Below is a small trained network, with its code and all its weights. Each question gives an input and a class and asks what happens when units are switched off, that is, made to give their printed mean instead of their output.

import numpy as np


def w(rows, s, z=0):
    codes = np.array(rows[::2]) - 128.0
    scale = np.full(codes.shape[1], s)
    scale[-1] = z or s
    return codes * scale


def f(y):
    return y / 2 * (1 + np.tanh(0.7978845608 * (y + 0.044715 * y**3)))


def log_softmax(a):
    a = a - a.max(-1, keepdims=True)
    return a - np.log(np.exp(a).sum(-1, keepdims=True))


def net(x, mask):
    res = np.array(x, float).reshape(1, 6) / 4 @ E
    y = f(res @ A[0][:, :-1].T + A[0][:, -1])
    res = res + np.where(mask, y, B[0][:, -1]) @ B[0][:, :-1]
    return log_softmax(res[-1] @ U[:, :-1].T + U[:, -1])


A, B = {}, {}
E = w([
[121,139,126,95,151,241,222,87],'x0',
[89,202,193,86,111,100,101,44],'x1',
[139,120,124,121,111,127,132,124],'x2',
[96,181,9,151,96,103,128,80],'x3',
[134,123,126,125,119,128,130,125],'x4',
[67,148,131,132,60,199,80,190],'x5',
],0.013)
A[0] = w([
[95,151,112,102,102,163,95,180,86],'N0',
[183,168,81,75,117,190,144,93,131],'N1',
[146,85,252,94,154,118,128,168,63],'N2',
[87,130,162,140,123,101,98,91,56],'N3',
[156,174,63,168,135,127,129,102,59],'N4',
[177,161,108,75,162,148,199,115,143],'N5',
[83,123,126,157,57,183,117,206,109],'N6',
[121,139,172,118,128,178,210,129,153],'N7',
[61,230,196,36,130,87,114,52,53],'N8',
[148,137,109,87,167,78,162,129,82],'N9',
[168,212,122,119,155,200,198,118,140],'N10',
[140,65,118,140,94,109,96,132,58],'N11',
[76,78,106,111,166,183,187,136,133],'N12',
[184,98,108,115,208,52,166,116,110],'N13',
[86,132,84,141,93,110,172,108,86],'N14',
[63,147,47,146,108,116,102,47,40],'N15',
[156,53,89,186,180,169,122,197,25],'N16',
[105,188,144,69,166,117,113,126,1],'N17',
[39,131,120,101,100,78,139,63,76],'N18',
[154,86,79,203,166,161,135,193,31],'N19',
[96,83,121,168,100,59,64,123,183],'N20',
[96,130,127,89,117,208,172,103,157],'N21',
[116,141,172,82,107,142,73,50,56],'N22',
[121,116,154,143,156,84,69,176,138],'N23',
[171,136,149,124,182,32,208,60,116],'N24',
[80,170,61,135,106,132,174,107,47],'N25',
[107,134,125,91,148,209,169,85,173],'N26',
[140,160,133,155,114,86,68,130,108],'N27',
[59,169,150,141,89,150,101,161,140],'N28',
[140,124,146,169,83,2,39,189,188],'N29',
[179,94,106,204,190,110,167,140,42],'N30',
[140,73,225,107,157,151,146,145,83],'N31',
[153,105,210,88,123,135,141,155,71],'N32',
[76,114,126,165,169,180,146,90,190],'N33',
[86,151,144,192,62,193,97,158,55],'N34',
[124,168,166,128,115,123,112,77,48],'N35',
[75,175,4,147,109,69,164,73,69],'N36',
[151,172,121,182,120,78,82,148,162],'N37',
[121,190,144,66,118,103,111,109,64],'N38',
[119,94,32,137,142,121,150,155,58],'N39',
[133,146,158,70,110,107,116,83,36],'N40',
[78,168,163,139,28,227,121,140,147],'N41',
[155,139,32,158,129,135,153,183,96],'N42',
[165,88,148,143,103,60,53,115,196],'N43',
[99,139,133,100,39,158,91,188,114],'N44',
[177,122,117,110,182,91,205,82,108],'N45',
],0.011,0.0022)
B[0] = w([
[101,109,120,107,152,54,158,131,172],'N0',
[157,142,90,172,131,149,115,150,180],'N1',
[85,229,176,96,98,92,76,227,221],'N2',
[137,95,138,121,126,169,153,111,164],'N3',
[76,194,158,80,86,102,134,220,169],'N4',
[149,121,103,158,171,160,165,127,181],'N5',
[73,67,111,102,218,21,176,109,204],'N6',
[203,143,110,167,110,129,128,147,194],'N7',
[117,54,113,83,101,181,120,64,245],'N8',
[116,119,106,117,165,53,143,131,154],'N9',
[190,185,79,183,126,157,162,128,203],'N10',
[179,140,126,114,130,158,112,99,153],'N11',
[185,122,111,148,103,167,139,117,192],'N12',
[126,82,105,93,173,49,180,145,193],'N13',
[116,153,172,147,113,128,83,194,163],'N14',
[136,206,173,108,86,86,78,192,202],'N15',
[125,71,159,49,108,206,93,56,206],'N16',
[122,98,154,109,116,151,118,102,158],'N17',
[86,96,171,74,117,138,78,130,183],'N18',
[136,27,183,64,84,200,94,33,196],'N19',
[224,151,90,186,124,168,167,129,199],'N20',
[164,128,73,183,152,161,123,124,205],'N21',
[128,116,108,86,118,193,129,87,188],'N22',
[179,179,84,165,101,165,150,125,186],'N23',
[53,78,92,133,205,23,203,119,207],'N24',
[129,224,157,119,94,140,122,198,183],'N25',
[166,132,80,210,97,157,141,101,207],'N26',
[160,145,112,140,115,134,142,120,179],'N27',
[103,78,115,124,172,92,163,124,188],'N28',
[199,151,50,188,130,184,184,116,254],'N29',
[81,99,132,54,148,121,136,92,177],'N30',
[110,215,191,119,75,117,79,254,208],'N31',
[101,235,162,101,59,121,66,232,189],'N32',
[186,157,95,220,129,160,124,164,170],'N33',
[82,130,89,105,154,57,164,143,192],'N34',
[105,69,150,70,118,196,107,83,169],'N35',
[116,193,163,125,67,94,85,203,228],'N36',
[168,159,72,167,134,146,135,143,184],'N37',
[132,99,143,89,109,206,132,90,175],'N38',
[87,106,145,94,113,157,83,123,178],'N39',
[96,56,162,81,109,174,118,57,168],'N40',
[125,100,99,137,189,25,182,71,226],'N41',
[97,129,174,59,85,182,87,81,188],'N42',
[167,128,112,203,141,169,143,125,204],'N43',
[65,111,106,139,189,60,152,116,195],'N44',
[93,139,90,133,184,73,174,112,186],'N45',
],0.0078,0.017)
U = w([
[194,154,67,250,133,163,146,121,198],'0',
[74,117,86,132,210,32,166,114,194],'1',
[102,198,148,117,78,111,74,209,101],'2',
[106,93,126,69,108,198,103,63,3],'3',
],0.015,0.0011)

Each question gives the input, the list of numbers given to net, and the class t.
The units are the neurons (one row each of A and B). Each row of codes is followed by its name. A weight is (code - 128) times the scale printed after its matrix; where a second scale follows, it is the last column's (A, B and U).
mask holds one flag per neuron, in row order. A switched-off neuron (its flag False) gives its mean, the last column of its row in B, instead of its output. The means were averaged over made-up inputs and are rounded, as every weight is.
A unit's drop is (log p(t) with every unit on - log p(t) with that unit switched off) / (log p(t) with every unit on - log p(t) with every unit switched off).
The circuit of an input: a set's keep is (log p(t) with only the set's units on - log p(t) with every unit switched off) / (log p(t) with every unit on - log p(t) with every unit switched off). Starting from the 12 units with the biggest drops (on a tie, the unit counted first), units are removed one at a time, each time the one whose removal leaves the highest keep (on an exact tie, the one counted first), for as long as the keep stays at least 0.8.
circuit, biggest first: the units of the circuit, biggest drop first
top k neurons: the k neurons with the biggest drops, biggest first
drop of u: that unit's drop, to one decimal
input [-4,-8,0,-6,3,1], class 3: circuit, biggest first	[N16]
input [1,6,1,-4,2,-5], class 3: top 4 neurons	[N8, N41, N40, N6]
input [-5,0,0,1,-2,5], class 0: top 3 neurons	[N29, N20, N24]
input [-4,-5,1,-6,1,-5], class 2: top 3 neurons	[N2, N31, N41]
input [8,4,-6,-8,-7,-3], class 0: top 3 neurons	[N26, N10, N21]
input [2,7,5,-8,-2,-2], class 2: top 3 neurons	[N2, N31, N32]
input [6,4,8,-7,5,1], class 2: top 2 neurons	[N31, N2]
input [-5,-6,2,4,6,-1], class 3: top 2 neurons	[N42, N19]
input [2,4,-3,-4,4,4], class 1: top 2 neurons	[N41, N36]
input [5,-1,0,-8,-8,6], class 2: top 2 neurons	[N31, N32]
input [7,7,-5,-7,1,8], class 1: top 2 neurons	[N41, N6]
input [-1,8,-4,-7,-4,-7], class 3: top 3 neurons	[N8, N40, N35]
input [-7,4,-1,-7,7,0], class 0: top 4 neurons	[N29, N43, N20, N23]
input [5,5,-8,-7,1,-1], class 2: circuit, biggest first	[N31]
input [0,-2,-1,6,-2,6], class 1: top 2 neurons	[N6, N41]
input [-2,4,-3,-7,8,-6], class 2: top 4 neurons	[N2, N31, N32, N41]
input [-6,2,-6,-5,-1,7], class 1: top 2 neurons	[N6, N44]
input [-2,4,-6,-3,1,0], class 3: drop of N8	0.1
input [-4,-6,-7,5,-1,-2], class 3: drop of N19	0.3
input [-1,-8,-5,7,-8,-4], class 3: circuit, biggest first	[N42]
input [-1,5,4,7,-5,-5], class 2: drop of N36	0.4
input [3,1,4,2,-4,4], class 1: drop of N29	0.1
